Here is a tiny trained network, its code and every weight. The questions are about switching its units off for an input and a target symbol, where a switched-off unit gives its printed mean instead of its output.

import numpy as np


def w(rows, s, z=0):
    codes = np.array(rows[::2]) - 128.0
    scale = np.full(codes.shape[1], s)
    scale[-1] = z or s
    return codes * scale


def norm(h):
    return h / np.sqrt((h * h).mean(-1, keepdims=True) + 1e-5)


def f(y):
    return np.maximum(y, 0)


def softmax(a):
    e = np.exp(a - a.max(-1, keepdims=True))
    return e / e.sum(-1, keepdims=True)


def log_softmax(a):
    a = a - a.max(-1, keepdims=True)
    return a - np.log(np.exp(a).sum(-1, keepdims=True))


def net(x, mask):
    ids = ['ΔΞΣΨγεηθπτ'.index(c) for c in x.split()]
    T = len(ids)
    res = E[ids] + P[:T]
    r = norm(res)
    for j in range(3):
        rows = slice(2 * j, 2 * j + 2)
        q, k, v = (r @ M[0][rows].T for M in (Q, K, V))
        z = softmax(np.where(np.tri(T) > 0, q @ k.T / 2**0.5, -1e9)) @ v
        o = O[0][rows]
        res = res + np.where(mask[j], z, o[:, -1]) @ o[:, :-1]
    y = f(norm(res) @ A[0][:, :-1].T + A[0][:, -1])
    res = res + np.where(mask[3:15], y, B[0][:, -1]) @ B[0][:, :-1]
    return log_softmax(norm(res)[-1] @ U[:, :-1].T + U[:, -1])


Q, K, V, O, A, B = {}, {}, {}, {}, {}, {}
E = w([
[163,174,143,119,122],'Δ',
[19,109,185,166,141],'Ξ',
[137,243,129,118,99],'Σ',
[172,103,71,52,188],'Ψ',
[87,200,126,114,130],'γ',
[140,193,253,194,107],'ε',
[8,84,144,199,75],'η',
[158,116,86,86,139],'θ',
[194,91,35,102,67],'π',
[105,96,175,12,99],'τ',
],0.019)
P = w([
[255,150,132,189,166],'0',
[135,103,144,178,64],'1',
[163,146,136,93,140],'2',
[146,128,148,149,100],'3',
[147,110,114,163,46],'4',
[197,153,84,116,130],'5',
[182,155,33,119,116],'6',
],0.0082)
Q[0] = w([
[140,49,159,89,150],'head 1',
[76,106,127,38,235],'head 1',
[148,49,88,2,105],'head 2',
[126,103,204,21,134],'head 2',
[103,186,30,28,229],'head 3',
[185,140,68,177,163],'head 3',
],0.0078)
K[0] = w([
[94,198,52,215,113],'head 1',
[138,132,41,255,152],'head 1',
[128,116,187,30,94],'head 2',
[182,113,167,95,148],'head 2',
[95,140,84,188,172],'head 3',
[165,203,7,201,247],'head 3',
],0.0077)
V[0] = w([
[78,149,152,67,107],'head 1',
[89,76,185,29,100],'head 1',
[109,80,155,26,20],'head 2',
[128,113,160,214,2],'head 2',
[106,119,123,177,145],'head 3',
[178,143,169,41,112],'head 3',
],0.0096)
O[0] = w([
[110,86,59,69,249,114],'head 1',
[2,139,62,52,190,93],'head 1',
[3,216,56,97,213,166],'head 2',
[138,115,34,124,224,255],'head 2',
[99,78,179,154,67,123],'head 3',
[82,167,139,56,138,128],'head 3',
],0.007,0.0054)
A[0] = w([
[126,206,142,77,122,201],'neuron 1',
[206,44,132,150,109,91],'neuron 2',
[245,29,127,111,137,252],'neuron 3',
[137,100,183,196,97,156],'neuron 4',
[178,131,136,29,90,88],'neuron 5',
[54,186,87,74,196,79],'neuron 6',
[232,190,130,76,63,188],'neuron 7',
[110,203,95,163,204,82],'neuron 8',
[113,153,138,95,150,56],'neuron 9',
[110,226,113,176,96,72],'neuron 10',
[111,87,239,240,119,225],'neuron 11',
[107,91,97,119,86,113],'neuron 12',
],0.011,0.003)
B[0] = w([
[154,166,35,111,128,189],'neuron 1',
[167,86,185,51,4,176],'neuron 2',
[157,255,227,165,102,213],'neuron 3',
[168,155,135,137,67,184],'neuron 4',
[119,148,59,237,169,182],'neuron 5',
[101,145,150,96,99,189],'neuron 6',
[189,205,84,150,112,254],'neuron 7',
[158,168,202,108,136,174],'neuron 8',
[80,70,80,55,127,139],'neuron 9',
[186,100,199,188,122,167],'neuron 10',
[173,196,133,191,64,222],'neuron 11',
[205,111,120,132,101,160],'neuron 12',
],0.0074,0.0097)
U = w([
[119,84,49,81,137,115],'Δ',
[117,125,116,116,143,2],'Ξ',
[135,225,163,126,31,188],'Σ',
[130,102,161,83,137,93],'Ψ',
[97,172,5,197,132,171],'γ',
[93,130,72,150,212,58],'ε',
[121,108,196,70,126,83],'η',
[91,133,127,88,149,112],'θ',
[137,95,137,97,146,57],'π',
[28,173,99,2,46,74],'τ',
],0.0094,0.0046)

Each question gives the input, a string of symbols that net reads in full, and the target symbol t.
The units are the heads (2 rows each of Q, K, V and O) and the neurons (one row each of A and B). Each row of codes is followed by its name. A weight is (code - 128) times the scale printed after its matrix; where a second scale follows, it is the last column's (O, A, B and U).
mask holds one flag per unit, heads first, then neurons. A switched-off unit (its flag False) gives its mean, the last column of its rows in O or B, instead of its output. The means were averaged over made-up inputs and are rounded, as every weight is.
A unit's drop is (log p(t) with every unit on - log p(t) with that unit switched off) / (log p(t) with every unit on - log p(t) with every unit switched off).
The circuit of an input: a set's keep is (log p(t) with only the set's units on - log p(t) with every unit switched off) / (log p(t) with every unit on - log p(t) with every unit switched off). Starting from the 12 units with the biggest drops (on a tie, the unit counted first), units are removed one at a time, each time the one whose removal leaves the highest keep (on an exact tie, the one counted first), for as long as the keep stays at least 0.8.
circuit, biggest first: the units of the circuit, biggest drop first
most important unit: the unit with the biggest drop
top k neurons: the k neurons with the biggest drops, biggest first
heads that matter: for each layer, one digit per head in row order, 1 if its drop is at least 0.15 and else 0, layers parted by /
drop when u is switched off: that unit's drop, to one decimal
input η Ξ π θ τ Ξ, target τ: heads that matter => 001
input Σ θ θ Σ Δ τ Σ, target τ: circuit, biggest first => (head 1; neuron 6; neuron 7)
input γ η Ξ τ γ, target τ: circuit, biggest first => (head 1; neuron 6)
input Ψ τ ε, target τ: heads that matter => 101
input η η θ τ ε, target τ: heads that matter => 100
input Σ τ π Ψ, target τ: most important unit => head 2
input π η π η τ γ, target τ: circuit, biggest first => (head 1; neuron 6; neuron 7)
input ε η Δ θ η τ Δ, target τ: heads that matter => 100
input η τ π θ, target τ: circuit, biggest first => (head 2; neuron 6; neuron 7)
input Ψ θ π θ, target γ: heads that matter => 010
input θ τ η η, target τ: top 2 neurons => (neuron 6; neuron 5)
input η η η, target γ: drop when head 1 is switched off => 0.2
input γ η θ θ Σ τ, target τ: drop when head 3 is switched off => 0.0
input τ Δ Ξ, target τ: drop when head 3 is switched off => 0.1
input Ξ θ θ, target γ: most important unit => head 2
